Below are the code and all the weights of a small trained network. Each question names an input and a class and asks about switching units off, where a switched-off unit gives its printed mean instead of its output.

import numpy as np


def w(rows, s, z=0):
    codes = np.array(rows[::2]) - 128.0
    scale = np.full(codes.shape[1], s)
    scale[-1] = z or s
    return codes * scale


def norm(h):
    return h / np.sqrt((h * h).mean(-1, keepdims=True) + 1e-5)


def f(y):
    return y / 2 * (1 + np.tanh(0.7978845608 * (y + 0.044715 * y**3)))


def log_softmax(a):
    a = a - a.max(-1, keepdims=True)
    return a - np.log(np.exp(a).sum(-1, keepdims=True))


def net(x, mask):
    res = np.array(x, float).reshape(1, 5) / 4 @ E
    u = 0
    for l in range(3):
        y = f(norm(res) @ A[l][:, :-1].T + A[l][:, -1])
        res = res + np.where(mask[u : u + 10], y, B[l][:, -1]) @ B[l][:, :-1]
        u += 10
    return log_softmax(norm(res)[-1] @ U[:, :-1].T + U[:, -1])


A, B = {}, {}
E = w([
[122,195,85,190,39,57,91,121,32,25,184,69],'x0',
[233,106,100,62,198,163,88,135,131,3,98,148],'x1',
[126,69,118,182,87,182,8,134,134,131,56,74],'x2',
[156,87,83,187,89,143,101,149,93,147,180,245],'x3',
[102,222,89,236,209,181,89,40,234,107,140,142],'x4',
],0.0055)
A[0] = w([
[115,138,180,124,166,102,170,105,101,94,199,170,39],'0.n1',
[60,150,117,124,72,158,125,194,156,167,167,145,144],'0.n2',
[137,138,165,102,190,105,176,105,116,100,58,44,5],'0.n3',
[127,128,136,163,157,181,148,71,150,115,122,82,13],'0.n4',
[168,104,153,84,117,174,130,91,122,32,165,142,23],'0.n5',
[98,129,171,76,115,193,138,135,178,155,72,176,5],'0.n6',
[134,132,95,69,157,133,91,144,155,37,81,176,31],'0.n7',
[152,124,155,112,173,93,139,117,169,157,143,2,41],'0.n8',
[141,121,86,137,81,99,81,116,109,111,168,198,64],'0.n9',
[133,144,96,131,104,94,166,82,119,81,138,4,61],'0.n10',
],0.0064,0.0028)
B[0] = w([
[144,136,87,132,66,219,132,135,146,141,141,78,186],'0.n1',
[150,138,204,168,185,124,119,129,123,95,92,113,208],'0.n2',
[106,139,165,98,117,144,111,180,186,49,80,198,215],'0.n3',
[109,149,119,41,99,110,61,100,89,121,123,194,177],'0.n4',
[170,157,182,171,131,84,106,154,120,167,145,101,190],'0.n5',
[96,74,42,184,149,40,141,162,145,116,157,70,207],'0.n6',
[186,198,159,171,163,119,146,170,67,255,88,93,226],'0.n7',
[47,147,179,137,111,165,106,187,130,94,59,253,207],'0.n8',
[91,92,157,171,163,135,190,150,140,53,70,145,207],'0.n9',
[93,115,104,169,135,129,181,127,86,77,91,153,252],'0.n10',
],0.0078,0.0025)
A[1] = w([
[118,88,90,61,145,122,119,136,197,209,139,148,2],'1.n1',
[117,180,147,77,163,117,200,147,143,114,215,124,90],'1.n2',
[129,180,96,108,133,158,82,36,174,109,143,137,9],'1.n3',
[143,62,186,25,57,133,119,147,117,109,126,65,89],'1.n4',
[143,100,108,156,138,87,141,98,100,88,146,107,103],'1.n5',
[51,168,192,187,78,59,139,102,142,189,129,122,46],'1.n6',
[154,111,138,95,149,142,114,131,171,172,146,152,98],'1.n7',
[148,171,157,166,105,133,127,111,91,205,128,133,103],'1.n8',
[119,88,130,144,82,177,49,132,136,135,77,58,78],'1.n9',
[177,67,111,202,117,155,125,161,118,143,188,255,6],'1.n10',
],0.0077,0.0032)
B[1] = w([
[79,23,78,156,171,169,191,25,104,34,128,49,202],'1.n1',
[146,117,47,105,1,219,49,165,196,172,94,182,222],'1.n2',
[89,122,124,140,183,87,94,76,56,178,205,179,190],'1.n3',
[53,164,97,115,189,57,85,36,77,204,226,228,244],'1.n4',
[89,103,103,138,134,92,138,112,146,161,106,84,169],'1.n5',
[233,138,219,103,161,184,119,193,92,173,80,68,254],'1.n6',
[147,111,132,220,72,50,155,114,114,79,138,34,178],'1.n7',
[82,76,198,97,122,173,147,137,135,195,118,82,168],'1.n8',
[180,160,83,30,26,207,183,134,206,133,160,199,236],'1.n9',
[42,202,194,50,127,97,143,167,146,36,43,204,240],'1.n10',
],0.0069,0.0033)
A[2] = w([
[155,50,113,108,202,143,142,163,173,135,129,141,91],'2.n1',
[71,138,171,81,133,94,99,73,145,131,76,111,83],'2.n2',
[95,84,95,124,133,72,145,172,104,147,175,158,81],'2.n3',
[103,186,115,165,180,168,84,85,161,142,155,131,73],'2.n4',
[254,176,104,113,164,87,98,154,111,86,148,129,77],'2.n5',
[157,169,102,79,40,145,82,123,130,90,124,105,155],'2.n6',
[146,149,97,181,83,91,143,155,88,64,175,50,54],'2.n7',
[172,121,72,94,44,195,145,130,171,141,146,147,51],'2.n8',
[142,54,149,143,143,116,159,120,177,88,129,79,9],'2.n9',
[113,123,171,117,176,150,121,120,64,205,168,155,250],'2.n10',
],0.0086,0.0022)
B[2] = w([
[40,134,134,240,80,162,163,108,113,97,106,52,192],'2.n1',
[138,111,138,134,58,104,125,184,130,88,155,178,183],'2.n2',
[139,145,111,118,183,103,69,53,175,116,174,123,189],'2.n3',
[145,64,119,26,146,2,114,135,66,139,188,131,219],'2.n4',
[178,110,234,161,94,203,114,144,112,193,87,20,202],'2.n5',
[87,108,111,123,126,143,201,141,195,173,178,170,218],'2.n6',
[56,31,75,142,163,164,176,36,213,78,80,74,210],'2.n7',
[201,204,25,154,35,130,126,149,162,154,163,129,215],'2.n8',
[88,106,119,83,65,123,110,23,102,87,146,69,146],'2.n9',
[202,149,92,148,169,102,88,113,112,92,129,83,255],'2.n10',
],0.0077,0.0045)
U = w([
[39,40,75,185,104,154,166,48,146,57,108,50,115],'0',
[210,138,223,146,114,193,94,194,106,206,89,24,182],'1',
[39,163,179,89,95,131,116,201,147,53,75,240,189],'2',
[157,108,73,86,160,43,45,76,77,153,242,153,106],'3',
[168,153,6,115,8,198,132,157,202,178,183,153,8],'4',
],0.012,0.0011)

Each question gives the input, the list of numbers given to net, and the class t.
The units are the neurons (one row each of A and B). Each row of codes is followed by its name. A weight is (code - 128) times the scale printed after its matrix; where a second scale follows, it is the last column's (A, B and U).
mask holds one flag per neuron, layer by layer. A switched-off neuron (its flag False) gives its mean, the last column of its row in B, instead of its output. The means were averaged over made-up inputs and are rounded, as every weight is.
A unit's drop is (log p(t) with every unit on - log p(t) with that unit switched off) / (log p(t) with every unit on - log p(t) with every unit switched off).
The circuit of an input: a set's keep is (log p(t) with only the set's units on - log p(t) with every unit switched off) / (log p(t) with every unit on - log p(t) with every unit switched off). Starting from the 12 units with the biggest drops (on a tie, the unit counted first), units are removed one at a time, each time the one whose removal leaves the highest keep (on an exact tie, the one counted first), for as long as the keep stays at least 0.8.
circuit, biggest first: the units of the circuit, biggest drop first
most important unit: the unit with the biggest drop
k most important neurons: the k neurons with the biggest drops, biggest first
top k neurons in layer l: the k neurons of layer l with the biggest drops, biggest first
input [-1,-5,2,5,-2], class 1: most important unit -> 1.n6
input [-6,5,-5,6,-8], class 3: circuit, biggest first -> [1.n4 2.n3]
input [-2,6,-3,-8,4], class 2: 2 most important neurons -> [0.n8 0.n3]
input [-1,8,-7,-7,8], class 1: circuit, biggest first -> [2.n5 0.n7]
input [-6,-5,-8,8,-6], class 2: 2 most important neurons -> [1.n10 0.n2]
input [4,-4,1,2,5], class 3: top 2 neurons in layer 2 -> [2.n4 2.n5]
input [4,-5,4,3,-5], class 1: 2 most important neurons -> [1.n6 0.n2]
input [-7,-3,4,-7,-3], class 0: 4 most important neurons -> [0.n6 1.n1 1.n10 2.n1]
input [1,6,6,-7,-6], class 2: top 2 neurons in layer 1 -> [1.n6 1.n4]
input [-2,-7,2,3,-8], class 3: 2 most important neurons -> [1.n4 0.n7]
input [4,-4,6,-6,6], class 2: top 3 neurons in layer 1 -> [1.n4 1.n2 1.n9]
input [2,0,-5,-2,-7], class 3: 2 most important neurons -> [1.n4 1.n9]
input [1,6,-2,-7,-8], class 3: 2 most important neurons -> [1.n4 1.n10]
input [1,8,-8,-1,7], class 1: circuit, biggest first -> [2.n5]
input [6,7,3,-1,2], class 1: top 2 neurons in layer 1 -> [1.n1 1.n7]
input [2,7,7,-1,1], class 1: top 3 neurons in layer 0 -> [0.n7 0.n5 0.n1]
input [6,6,-5,5,6], class 0: top 4 neurons in layer 1 -> [1.n6 1.n5 1.n4 1.n9]
input [-1,-5,4,5,5], class 1: top 3 neurons in layer 0 -> [0.n8 0.n3 0.n2]
input [7,4,-6,0,6], class 0: 2 most important neurons -> [2.n7 1.n9]
input [-1,6,-7,3,-4], class 4: 3 most important neurons -> [1.n2 2.n8 0.n1]
input [-3,6,3,-3,8], class 3: most important unit -> 2.n4
input [5,-3,-1,8,-8], class 2: 4 most important neurons -> [1.n10 0.n9 2.n4 1.n3]
input [-2,-7,-8,-5,1], class 4: 4 most important neurons -> [1.n2 0.n7 2.n8 0.n1]
input [-1,-5,-6,3,7], class 3: top 2 neurons in layer 1 -> [1.n3 1.n9]
input [7,2,-6,1,-3], class 0: 3 most important neurons -> [2.n7 1.n9 0.n10]
input [-6,2,2,5,4], class 0: 2 most important neurons -> [1.n1 0.n8]
input [2,0,8,-1,-7], class 4: circuit, biggest first -> [1.n9]
